Each row has a class, written after it.
[-715 -348  115  229  431  478 -192  333   19  -54  366 -554  298   77
   28  189   12 -176 -212   24 -144    8  676  720 -169    0 -145  185
  267 -209 -414 -230 -252] -> H
[ 460  296  166 -492  -36 -518  -31 -626  367 -403 -432 -123 -545 -118
 -633   40  149 -297   11  153 -400  -39 -425 -222  -99 -239 -330 -245
  344  106  102 -319  517] -> L
[ 400  243  -48 -608  -29 -460   75 -608  264 -466 -415   36 -458 -175
 -706  -26   93 -155   19   98 -419   11 -454 -312   -3 -107 -188 -192
  317   37  124 -223  527] -> Q
[  21  823  115 -426  190 -153 -357  -19  787   17    4  225 -357  447
  212 -103    0  186  433  250 -426 -406  510   10 -503 -575 -191 -620
  108  194  217  405 -342] -> M
[ 368   32   50 -374    1 -588   75 -514  110 -461 -271  161 -393 -181
 -585   30  144   85  162   29 -545  -23 -640 -338   70 -390  -21 -232
  115 -253   -5 -379  647] -> R
[ 239  410  606 -667 -510   69 -436   -9   56 -132 -394  229 -199 -341
 -600 -699   67 -234  725   76  -99  282 -387 -357  -49 -259 -357  -79
  348   18   47  -85    7] -> M
[  64  839  -43 -568  218 -129 -338  -32  711   50   39  220 -390  396
  112 -120   10  135  431  286 -449 -380  504    8 -460 -575 -166 -532
  108  217   75  424 -432] -> Q
[ 104  507  621 -354 -361   46 -476   32   -7  204  -69  -77 -233 -298
 -664 -351   36 -634  372  -54  -22  -18 -200  -10 -333 -339 -694 -267
  233  245 -523 -524 -233] -> W
[ 106 -569  -82  603   93  100  107 -119 -441   54 -315   78   59 -198
  209  248  112  730   28   93  131  194  294  -95  208   38    9  230
 -355 -675    1  241  248] -> W
[ 125 -460 -329  575  170   12  195 -110 -562   -8 -277   97   40 -207
  122  215   89  642  -60   14  199  288  316 -158  320  115   -1  283
 -299 -615 -245  277  195] -> Q
[ 212  189  123 -329  -41 -618   57 -437  184 -421 -266   62 -395  -58
 -473  -18  169   69  241  117 -469 -118 -537 -302  -52 -466  -43 -195
  124 -161  -80 -356  446] -> L
[  37 -393 -251  659  106  149  132  -96 -655   44 -309   99  102 -169
  172   80   27  655   36   46  278  234  321 -171  275   92   17  288
 -303 -594 -196  257   93] -> Q
[-409   89  686   51  234  635 -602  153 -126  -26  277 -364  155   47
  101 -266  127 -247  383  344 -207 -138  618  447 -457 -571 -273  150
  322 -218 -480 -173 -532] -> L
[-684 -263  218  342  503  503 -280  252  -86  -86  378 -465  305   54
   24  181  120 -226 -278   39 -143  -38  700  701 -319  -22 -229  181
  294 -262 -409 -256 -255] -> U
[  88  503  520 -355 -316  -11 -490    0  -75  210 -133 -122 -183 -261
 -608 -365    9 -692  394  -51  -24 -128 -144  -38 -386 -419 -653 -271
  203  323 -561 -445 -260] -> R
[ 226  307  404 -720 -424   79 -389  -15    9  -77 -336  140 -211 -369
 -633 -653   18 -341  592  -19  -81  290 -480 -317  -27 -209 -338  -80
  282  135  -34 -153    5] -> R
[-728 -272  248  282  497  513  -96  276   45 -109  401 -431  319   99
   14  293  128 -178 -243   42 -131   -8  695  714 -308  -61 -176  126
  319 -292 -333 -217 -214] -> M
[ 119 -504   28  619  110   82  168 -116 -447   69 -395  116  -19 -198
  182  156  149  652   75  140  181  287  296 -164  203  -44  -64  179
 -342 -555  -12  267  202] -> P
[  -7  775   -1 -488  250 -133 -335  -24  627   79   66  152 -349  399
  112 -106   12  136  389  221 -374 -382  454   30 -437 -509 -205 -500
  119  221   64  394 -398] -> Q
[ 203  348  491 -689 -486  151 -367   27   94  -59 -320  195 -170 -370
 -577 -680   27 -229  666   50 -111  295 -441 -310  -17 -243 -281  -92
  277   65   67 -125   -9] -> R
[-462   50  567   36  212  717 -530  194  -72  -62  240 -416  208   95
   73 -274   46 -222  354  375 -229  -93  646  495 -380 -460 -250  236
  338 -259 -368 -159 -481] -> L
[ 119 -497  -43  634  112  -48  116 -105 -569   59 -385  200   56 -123
  122  168  119  647   18   29  232  277  299 -134  268   43  -29  180
 -344 -657 -117  216  221] -> F
[-787 -243  274  236  494  379 -217  278 -105  -71  363 -379  278  145
 -105  156   77 -167 -140   43 -158   89  603  777 -227  -57 -229  180
  358 -246 -396 -251 -233] -> F
[ 256  180  117 -351   51 -558   55 -491  314 -505 -318   25 -413  -59
 -620   36  157  103  217  151 -633  -21 -558 -381   53 -407  -83 -223
  139 -263  159 -283  639] -> P
[-690 -309  173  416  514  590 -189  288  -82   28  530 -440  199  -53
   20  279  140 -198 -338   32  -95  -44  712  856 -276  -16 -262  127
  292 -237 -527 -400 -274] -> W
[-569 -341  188  295  451  423 -152  267   75  -46  408 -516  237    8
  -31  255   60 -290 -364   54 -155   35  629  728  -95  -19 -210  199
  325 -206 -485 -319 -165] -> H
[  68 -423 -153  701   96  117  148  -36 -447   91 -336   22   65  -92
  352  187  132  692   97   97  271  144  397  -97  161  -22   10  213
 -431 -623  -87  278  120] -> L
[ 208  422  658 -668 -486  145 -440   57  171  -73 -373  118 -254 -327
 -629 -728   89 -322  730  102 -115  405 -475 -341   -7 -258 -440  -95
  325  109   38  -91    8] -> P
[  50  794  237 -500  234 -274 -437  -47  701   78   88  237 -337  469
  119 -156   32  121  472  281 -455 -393  448   55 -479 -603 -253 -587
   48  177  176  364 -338] -> F
[  58 -456 -136  692   65  130  144  -67 -472  106 -292  -48  164 -197
  240  145   19  570   21   65  225  227  352 -125  267   45  -14  217
 -348 -530  -95  199  105] -> H
[-713 -242  264  400  481  480 -184  295  -46  -94  329 -477  134   97
 -101  205   53 -259 -283   36 -135  116  603  696 -211 -109 -281  148
  307 -188 -519 -347 -192] -> P
[-448  -45  631  134  276  707 -574  120  -41   10  297 -312  278   48
  140 -118  120  -69  294  389 -256 -121  623  519 -452 -429 -219  145
  286 -327 -215  -80 -441] -> W
[ 193 -618 -319  755   98 -274  -48   84 -732 -206 -485  300 -146 -261
  -80  359  -19  770 -263 -175  204  809   91 -145  556  204  113  502
 -159 -618 -100  251  391] -> W
[-551   17  558   -8  246  704 -485  223  -70   30  245 -404  259  110
   66 -282   32 -158  381  338 -175 -162  605  485 -377 -455 -287  291
  311 -230 -359 -112 -533] -> L
[ 277  112  141 -302  -21 -624 -108 -430  104 -476 -250   93 -290  -96
 -558    0  153   90  203   46 -579  -88 -548 -344   12 -386  -73 -181
  165 -301   -4 -349  520] -> U
[-365    4  609   42  276  645 -536  139    5  -30  249 -400  289   46
  124 -176  112 -184  359  321 -315  -95  607  397 -372 -509 -211  113
  269 -307 -320  -78 -415] -> H
[ 162 -530 -359  649  163 -219    5  120 -650 -153 -495  191 -150 -214
  -69  337    7  708 -243 -186  301  703  191  -76  546  254   51  556
 -138 -554  -63  300  343] -> L
[  45  523  -95 -423  242  147 -358  -93  784  197  104  139 -187  285
  212  -90   12  121  203  310 -227 -572  563  155 -472 -353 -158 -610
  116  201  185  252 -535] -> R
[-442   20  520   90  297  662 -568   85 -147  -54  270 -398  243    1
   79 -233   83 -275  301  320 -291  -60  614  493 -443 -468 -283  111
  322 -219 -436 -136 -398] -> R
[ 147  562  -22 -430  268  103 -358  -46  899  175   93  104 -343  367
  148  -65   45   59  188  375 -295 -542  586  154 -396 -380 -261 -622
  144  190  191  224 -482] -> P
[ 195 -646 -439  610  219 -176   68   10 -679 -179 -511  256 -134 -386
 -180  328   -9  639 -377 -225  247  802  134  -78  594  337   20  537
  -71 -509  -59  269  470] -> R
[  89 -485   21  731  106   40   76 -130 -557   66 -352   88  126 -221
  245  108  177  666   34   71  176  220  301 -201  204    5  -71  236
 -332 -680 -137  240  217] -> U
[  28  697  112 -500  232 -234 -383  -18  729   29  -18  201 -339  496
  124  -80   42  171  431  209 -438 -320  435   99 -445 -493 -220 -612
   99  163  207  359 -294] -> F
[ 300  208  172 -329  -58 -648  -21 -389  212 -514 -324  144 -456  -55
 -637  -50  126   60  250  121 -583   88 -637 -400   55 -474  -68 -232
  150 -195   42 -336  561] -> P
[ 108 -586 -226  731  137 -291  -60   28 -677 -135 -504  291  -50 -195
  -91  274   12  757 -234 -160  243  723  168   -6  609  359  -22  478
  -55 -619 -116  288  452] -> F
[  86  564  642 -348 -376  -13 -495   10  -20  165 -197    3 -210 -213
 -617 -367    9 -546  514  -84  -11 -132 -114  -72 -381 -429 -706 -329
  265  234 -551 -420 -261] -> M
[ 103 -517 -268  764  125 -234  -57   79 -698 -229 -635  251 -151 -202
 -126  214  -57  784 -217 -158  242  862   76 -182  601  289   38  542
 -100 -548   -5  334  453] -> P
[ 303  266  168 -345  -72 -643  -39 -549  235 -494 -307  214 -372 -142
 -565  -49  159  135  299  127 -588 -102 -528 -397    6 -438  -87 -256
  189 -290  -34 -274  599] -> M
[ 154  524  586 -386 -336   -1 -507  -15  -96  236 -148  -24 -163 -289
 -621 -416  -17 -574  469  -54  -21  -96 -202  -91 -325 -427 -667 -217
  193  259 -523 -408 -249] -> R
[ 403  182   41 -522    2 -459   57 -595  467 -394 -299 -127 -370 -186
 -577   23  128 -255  -10  160 -495  -86 -446 -222   14 -165 -193 -244
  306   64  219 -300  541] -> H
[ 159  670   78 -465  299 -193 -287  -53  893  161  149  242 -464  347
  177   69  106  167  274  297 -471 -411  505  111 -477 -603 -268 -625
    2  152  149  342 -306] -> W
[ 333  137  217 -343 -111 -670   -4 -419  305 -442 -211  117 -395  -53
 -554   33  145  103  212  181 -612  -53 -639 -338   23 -466  -48 -243
  114 -272  102 -358  589] -> W
[ 131  769   39 -476  228 -200 -393   19  782   70   13  117 -491  347
   80  -44   65   52  328  221 -322 -308  483   38 -431 -566 -290 -537
  100  255   92  326 -391] -> L
[ 144 -605 -309  658  165 -286   -5   74 -690 -185 -482  311  -37 -162
 -132  318  -14  777 -223 -194  213  737  112  -46  634  317   56  491
  -68 -633  -13  271  414] -> F
[ 353  187  298 -334  -85 -617  -17 -487  212 -505 -341  168 -340  -94
 -536   15  182   80  249  117 -505  -62 -534 -414  -69 -455  -75 -279
  173 -254  115 -280  556] -> M
[-721 -261  236  217  404  434 -228  302  -58  -61  342 -346  253  138
  -86  131   62 -170 -131   19 -144   16  617  744 -199  -45 -215  113
  298 -278 -457 -298 -228] -> F
[  63  737   72 -401  241 -195 -346  -20  854  120   57  109 -346  440
  248  -54    8  100  338  269 -397 -416  519   73 -485 -573 -184 -640
  -12  252  196  367 -362] -> H
[ 167  474  634 -452 -370  -71 -502  -11   32  180 -197 -117 -166 -222
 -628 -406  -12 -640  474   20  -71  -95 -198 -126 -309 -484 -598 -225
  224  280 -466 -413 -288] -> H
[ 184 -484 -297  617  136 -406   20   34 -688 -172 -457  392 -100 -202
 -125  210    9  744 -181 -185  181  781   25 -121  671  307   52  490
 -102 -597  -77  310  491] -> F
[ 232  218  107 -402   49 -465   -8 -574  365 -431 -458 -108 -486  -94
 -610  -14  137 -170   40  139 -444   52 -431 -164 -108 -126 -337 -267
  333  123  189 -241  587] -> P
[ -29  767   70 -468  150 -132 -419   21  759   56  -91   84 -429  428
  122 -119  -20  184  435  219 -328 -364  480   22 -452 -536 -228 -521
   83  226  147  360 -389] -> L
[ 246  432  579 -743 -556   97 -440    2   48 -196 -448  203 -186 -339
 -620 -736   54 -200  789   31 -123  327 -465 -417  -36 -202 -302  -88
  363    8  141  -70   52] -> M
[-583 -243  296  284  422  495 -257  269    9   30  372 -523  314  107
   85  232   49 -265 -165   54 -138 -130  660  698 -312 -174 -223  116
  217 -181 -496 -269 -316] -> H
[ 294  266  163 -424   27 -450  -54 -557  350 -475 -476  -18 -489 -115
 -660  -67  107  -91   77  148 -489   62 -463 -259  -50 -175 -277 -214
  327   18  222 -248  601] -> P
[-709 -369  121  302  559  534 -178  270 -209  -65  447 -500  299    3
   22  228   68 -239 -293  -31 -116  -23  646  759 -295  -69 -181  215
  274 -191 -510 -313 -257] -> R
[-475   32  659   27  208  689 -527  158 -126  -48  236 -247  297   54
  109 -314   80 -102  448  322 -230 -152  595  390 -414 -469 -235  150
  339 -307 -285  -62 -452] -> M
